Below is a small trained network, with its code and all its weights. Each question gives an input and a target symbol and asks what happens when units are switched off, that is, made to give their printed mean instead of their output.

import numpy as np


def w(rows, s, z=0):
    codes = np.array(rows[::2]) - 128.0
    scale = np.full(codes.shape[1], s)
    scale[-1] = z or s
    return codes * scale


def norm(h):
    return h / np.sqrt((h * h).mean(-1, keepdims=True) + 1e-5)


def f(y):
    return np.maximum(y, 0)


def softmax(a):
    e = np.exp(a - a.max(-1, keepdims=True))
    return e / e.sum(-1, keepdims=True)


def log_softmax(a):
    a = a - a.max(-1, keepdims=True)
    return a - np.log(np.exp(a).sum(-1, keepdims=True))


def net(x, mask):
    ids = ['αγδεζηθλμξτφψω'.index(c) for c in x.split()]
    T = len(ids)
    res = E[ids] + P[:T]
    u = 0
    for l in range(2):
        r = norm(res)
        for j in range(2):
            rows = slice(2 * j, 2 * j + 2)
            q, k, v = (r @ M[l][rows].T for M in (Q, K, V))
            z = softmax(np.where(np.tri(T) > 0, q @ k.T / 2**0.5, -1e9)) @ v
            o = O[l][rows]
            res = res + np.where(mask[u + j], z, o[:, -1]) @ o[:, :-1]
        u += 2
        y = f(norm(res) @ A[l][:, :-1].T + A[l][:, -1])
        res = res + np.where(mask[u : u + 8], y, B[l][:, -1]) @ B[l][:, :-1]
        u += 8
    return log_softmax(norm(res)[-1] @ U[:, :-1].T + U[:, -1])


Q, K, V, O, A, B = {}, {}, {}, {}, {}, {}
E = w([
[156,101,100,91,227,110,182,99,115,151,196,123],'α',
[175,96,159,68,102,152,153,79,102,91,111,221],'γ',
[143,178,78,87,124,117,165,91,120,54,106,138],'δ',
[105,175,106,155,201,228,137,80,130,151,166,182],'ε',
[43,131,44,116,174,118,105,252,91,97,29,168],'ζ',
[178,41,50,103,57,108,178,150,145,49,140,198],'η',
[118,55,123,180,129,133,95,102,175,144,74,122],'θ',
[251,128,48,103,153,106,103,198,163,130,73,86],'λ',
[112,171,70,207,54,133,87,98,161,34,115,218],'μ',
[166,128,126,146,163,163,51,209,5,72,163,188],'ξ',
[221,127,205,116,113,149,101,106,197,144,193,92],'τ',
[177,109,131,153,50,147,115,103,109,153,197,35],'φ',
[116,86,138,135,122,154,211,123,127,33,193,71],'ψ',
[173,64,75,23,144,177,39,160,129,181,96,154],'ω',
],0.018)
P = w([
[2,232,114,152,87,40,156,178,201,131,253,89],'0',
[145,107,129,118,175,199,155,83,79,87,179,113],'1',
[143,106,112,133,184,191,149,61,92,90,192,120],'2',
[128,110,108,133,177,216,163,91,100,80,187,107],'3',
[148,115,108,162,185,187,165,74,96,107,182,102],'4',
[133,108,105,132,182,216,167,102,103,80,200,108],'5',
[116,107,97,109,174,228,158,130,120,66,196,95],'6',
[134,108,109,138,183,199,155,82,109,89,187,114],'7',
[124,119,89,124,172,191,156,108,118,80,210,106],'8',
],0.0067)
Q[0] = w([
[197,67,33,118,192,252,110,126,135,36,194,138],'0.h0',
[134,92,107,151,146,158,109,150,123,98,137,130],'0.h0',
[90,115,223,85,92,63,156,108,90,171,95,171],'0.h1',
[106,147,112,141,117,88,99,124,131,147,130,103],'0.h1',
],0.026)
K[0] = w([
[37,194,134,73,62,1,127,194,196,172,227,159],'0.h0',
[127,142,130,96,99,130,132,126,145,145,185,138],'0.h0',
[215,121,78,143,158,186,148,90,78,116,52,96],'0.h1',
[122,130,98,143,158,107,68,105,134,108,119,97],'0.h1',
],0.021)
V[0] = w([
[163,85,83,112,116,159,75,85,179,196,121,112],'0.h0',
[68,51,75,102,142,190,190,142,148,81,159,134],'0.h0',
[134,136,143,91,11,168,170,159,93,159,115,146],'0.h1',
[141,163,157,94,178,121,170,108,99,152,128,197],'0.h1',
],0.012)
O[0] = w([
[89,168,126,147,181,82,155,111,71,153,208,62,143],'0.h0',
[123,42,126,239,153,137,165,64,72,112,166,103,153],'0.h0',
[135,84,163,41,118,136,78,7,148,75,176,103,136],'0.h1',
[99,154,119,117,167,53,1,92,66,91,129,164,5],'0.h1',
],0.0063,0.0021)
A[0] = w([
[120,147,143,158,103,239,86,120,195,74,94,127,103],'0.n0',
[143,213,57,123,113,133,200,61,107,41,79,101,147],'0.n1',
[203,137,186,160,68,140,106,101,139,179,181,117,95],'0.n2',
[93,112,149,100,182,188,57,144,160,233,172,125,158],'0.n3',
[106,153,113,174,152,210,84,158,97,88,167,146,55],'0.n4',
[109,72,63,167,175,99,111,134,149,116,89,91,252],'0.n5',
[78,124,78,128,82,200,100,89,74,190,161,21,147],'0.n6',
[155,142,124,168,1,188,104,150,129,87,117,181,126],'0.n7',
],0.0097,0.002)
B[0] = w([
[130,194,193,144,117,96,123,19,51,154,91,132,242],'0.n0',
[108,196,65,87,143,201,113,202,63,54,140,105,231],'0.n1',
[58,190,188,48,58,151,114,220,61,98,124,160,254],'0.n2',
[106,156,99,69,141,255,114,142,119,210,54,142,221],'0.n3',
[204,142,200,153,150,61,134,118,103,125,150,240,222],'0.n4',
[169,66,179,72,111,105,200,115,97,87,57,117,194],'0.n5',
[124,105,114,185,217,134,58,74,5,146,162,83,234],'0.n6',
[112,38,9,157,76,92,101,122,159,207,145,89,237],'0.n7',
],0.0076,0.007)
Q[1] = w([
[112,135,129,138,115,107,148,156,196,129,128,126],'1.h0',
[184,108,111,76,100,155,158,129,49,143,108,147],'1.h0',
[188,126,111,60,92,166,148,106,3,109,118,132],'1.h1',
[150,125,138,113,132,150,114,90,131,111,125,135],'1.h1',
],0.027)
K[1] = w([
[180,116,166,163,114,168,119,124,108,80,126,112],'1.h0',
[46,205,137,154,115,26,136,176,225,164,180,94],'1.h0',
[4,177,88,115,133,16,117,194,213,239,182,87],'1.h1',
[71,143,124,88,114,114,146,151,123,86,152,192],'1.h1',
],0.016)
V[1] = w([
[161,161,46,34,161,102,158,129,186,90,101,81],'1.h0',
[124,169,104,93,184,159,145,105,27,94,153,42],'1.h0',
[45,245,120,155,98,222,131,83,211,123,103,166],'1.h1',
[198,145,54,190,85,47,137,67,92,120,176,86],'1.h1',
],0.011)
O[1] = w([
[122,169,85,109,138,143,203,46,22,5,70,91,95],'1.h0',
[93,183,186,173,2,26,93,178,212,160,107,141,253],'1.h0',
[231,170,192,211,168,86,151,50,85,167,136,181,200],'1.h1',
[10,217,126,198,205,245,65,122,190,109,208,201,109],'1.h1',
],0.0054)
A[1] = w([
[84,79,151,234,145,237,34,168,219,51,114,107,134],'1.n0',
[190,150,254,105,162,238,148,91,145,105,105,69,156],'1.n1',
[219,132,105,145,213,149,82,164,245,54,85,30,130],'1.n2',
[158,41,181,47,190,140,208,130,90,103,222,120,199],'1.n3',
[75,147,118,24,213,54,133,44,138,110,137,180,253],'1.n4',
[121,126,214,156,43,188,81,197,117,84,149,83,187],'1.n5',
[139,113,208,121,46,36,201,155,128,21,234,95,39],'1.n6',
[136,138,85,104,160,151,177,151,185,101,50,229,168],'1.n7',
],0.0082,0.0015)
B[1] = w([
[175,184,218,118,165,86,158,124,124,166,3,66,214],'1.n0',
[113,168,97,154,69,91,136,140,216,141,157,132,240],'1.n1',
[214,170,164,124,96,89,124,86,55,165,151,123,154],'1.n2',
[165,118,157,169,115,136,99,212,226,99,126,120,218],'1.n3',
[128,115,91,108,188,50,198,139,187,170,177,52,186],'1.n4',
[73,87,112,54,97,60,183,126,119,99,161,199,254],'1.n5',
[156,104,140,158,108,254,44,81,96,134,92,80,201],'1.n6',
[67,114,79,95,97,79,95,112,101,145,172,146,179],'1.n7',
],0.0099,0.0069)
U = w([
[49,114,127,103,190,48,150,197,83,105,40,161,186],'α',
[153,116,143,66,171,76,60,41,152,79,154,124,202],'γ',
[101,168,62,213,52,82,126,51,113,104,90,184,163],'δ',
[183,87,162,174,158,104,74,201,92,130,177,232,7],'ε',
[156,15,45,116,65,194,156,140,129,91,143,167,109],'ζ',
[129,107,202,175,144,233,163,113,145,32,111,68,144],'η',
[130,112,95,164,190,113,221,221,180,179,192,85,163],'θ',
[102,214,54,62,149,168,172,137,70,55,128,112,12],'λ',
[128,222,120,169,192,185,164,71,121,195,165,169,142],'μ',
[124,109,72,68,159,195,37,147,127,221,72,125,2],'ξ',
[254,183,117,106,92,91,144,141,87,165,93,75,177],'τ',
[88,179,185,71,48,128,121,157,179,147,147,156,210],'φ',
[96,72,198,186,126,93,195,57,142,175,21,98,125],'ψ',
[85,109,149,161,103,133,81,123,24,175,183,50,110],'ω',
],0.0087,0.001)

Each question gives the input, a string of symbols that net reads in full, and the target symbol t.
The units are the heads (2 rows each of Q, K, V and O) and the neurons (one row each of A and B). Each row of codes is followed by its name. A weight is (code - 128) times the scale printed after its matrix; where a second scale follows, it is the last column's (O, A, B and U).
mask holds one flag per unit, layer by layer, with each layer's heads first. A switched-off unit (its flag False) gives its mean, the last column of its rows in O or B, instead of its output. The means were averaged over made-up inputs and are rounded, as every weight is.
A unit's drop is (log p(t) with every unit on - log p(t) with that unit switched off) / (log p(t) with every unit on - log p(t) with every unit switched off).
The circuit of an input: a set's keep is (log p(t) with only the set's units on - log p(t) with every unit switched off) / (log p(t) with every unit on - log p(t) with every unit switched off). Starting from the 12 units with the biggest drops (on a tie, the unit counted first), units are removed one at a time, each time the one whose removal leaves the highest keep (on an exact tie, the one counted first), for as long as the keep stays at least 0.8.
circuit, biggest first: the units of the circuit, biggest drop first
most important unit: the unit with the biggest drop
k most important neurons: the k neurons with the biggest drops, biggest first
heads that matter: for each layer, one digit per head in row order, 1 if its drop is at least 0.15 and else 0, layers parted by /
input μ η φ ω τ, target μ: heads that matter	00 / 11
input λ τ γ λ, target λ: most important unit	1.h0
input ξ φ δ φ τ, target ξ: circuit, biggest first	(0.n7; 0.h0; 1.h0)
input η τ ω ξ τ τ η γ, target η: circuit, biggest first	(0.h0; 1.h1)
input α λ ζ τ ζ φ τ δ, target α: heads that matter	11 / 01
input ε ξ η λ μ μ ξ ψ, target ε: circuit, biggest first	(0.h1; 0.n4)
input λ ω τ τ ψ τ τ τ φ, target λ: circuit, biggest first	(1.h0; 1.h1)
input ζ γ α, target θ: 2 most important neurons	(1.n3; 0.n7)
input α α τ α ξ ξ μ, target α: circuit, biggest first	(1.h1; 0.h1; 1.n0)
input φ γ γ λ, target φ: 2 most important neurons	(0.n6; 1.n5)
input ξ ω τ δ, target ξ: heads that matter	10 / 10
input ξ δ γ γ, target ξ: 2 most important neurons	(0.n7; 0.n4)
input η μ τ τ φ, target η: circuit, biggest first	(0.h0; 1.h1; 1.n0)
input τ φ φ μ θ τ μ, target τ: circuit, biggest first	(1.h1; 0.h0; 0.n2)
input τ τ θ τ λ μ, target τ: most important unit	1.h1
input τ φ α φ ζ, target τ: heads that matter	00 / 01
input θ μ φ ω ζ φ ξ, target θ: heads that matter	01 / 00
input γ μ ξ φ λ ψ, target γ: heads that matter	01 / 00
input ω μ ψ λ δ τ λ, target ω: circuit, biggest first	(0.h0; 1.h0; 0.n3; 1.n6)
input μ μ ω, target μ: circuit, biggest first	(1.h1)
input λ γ γ δ ξ, target λ: heads that matter	10 / 11
input γ ψ τ λ φ τ φ φ, target γ: heads that matter	01 / 00
input δ τ τ λ τ θ, target δ: 3 most important neurons	(0.n1; 0.n0; 0.n6)
input τ η τ ψ, target τ: circuit, biggest first	(1.h1; 0.n2)
input ω ξ η τ, target ω: 3 most important neurons	(1.n6; 0.n3; 0.n6)
input ω τ μ ζ, target ω: 3 most important neurons	(0.n3; 1.n6; 0.n6)
input γ γ θ μ φ μ φ λ τ, target γ: most important unit	0.h1
input τ γ τ φ τ θ, target τ: heads that matter	10 / 01
input ε ω φ, target ε: heads that matter	01 / 10
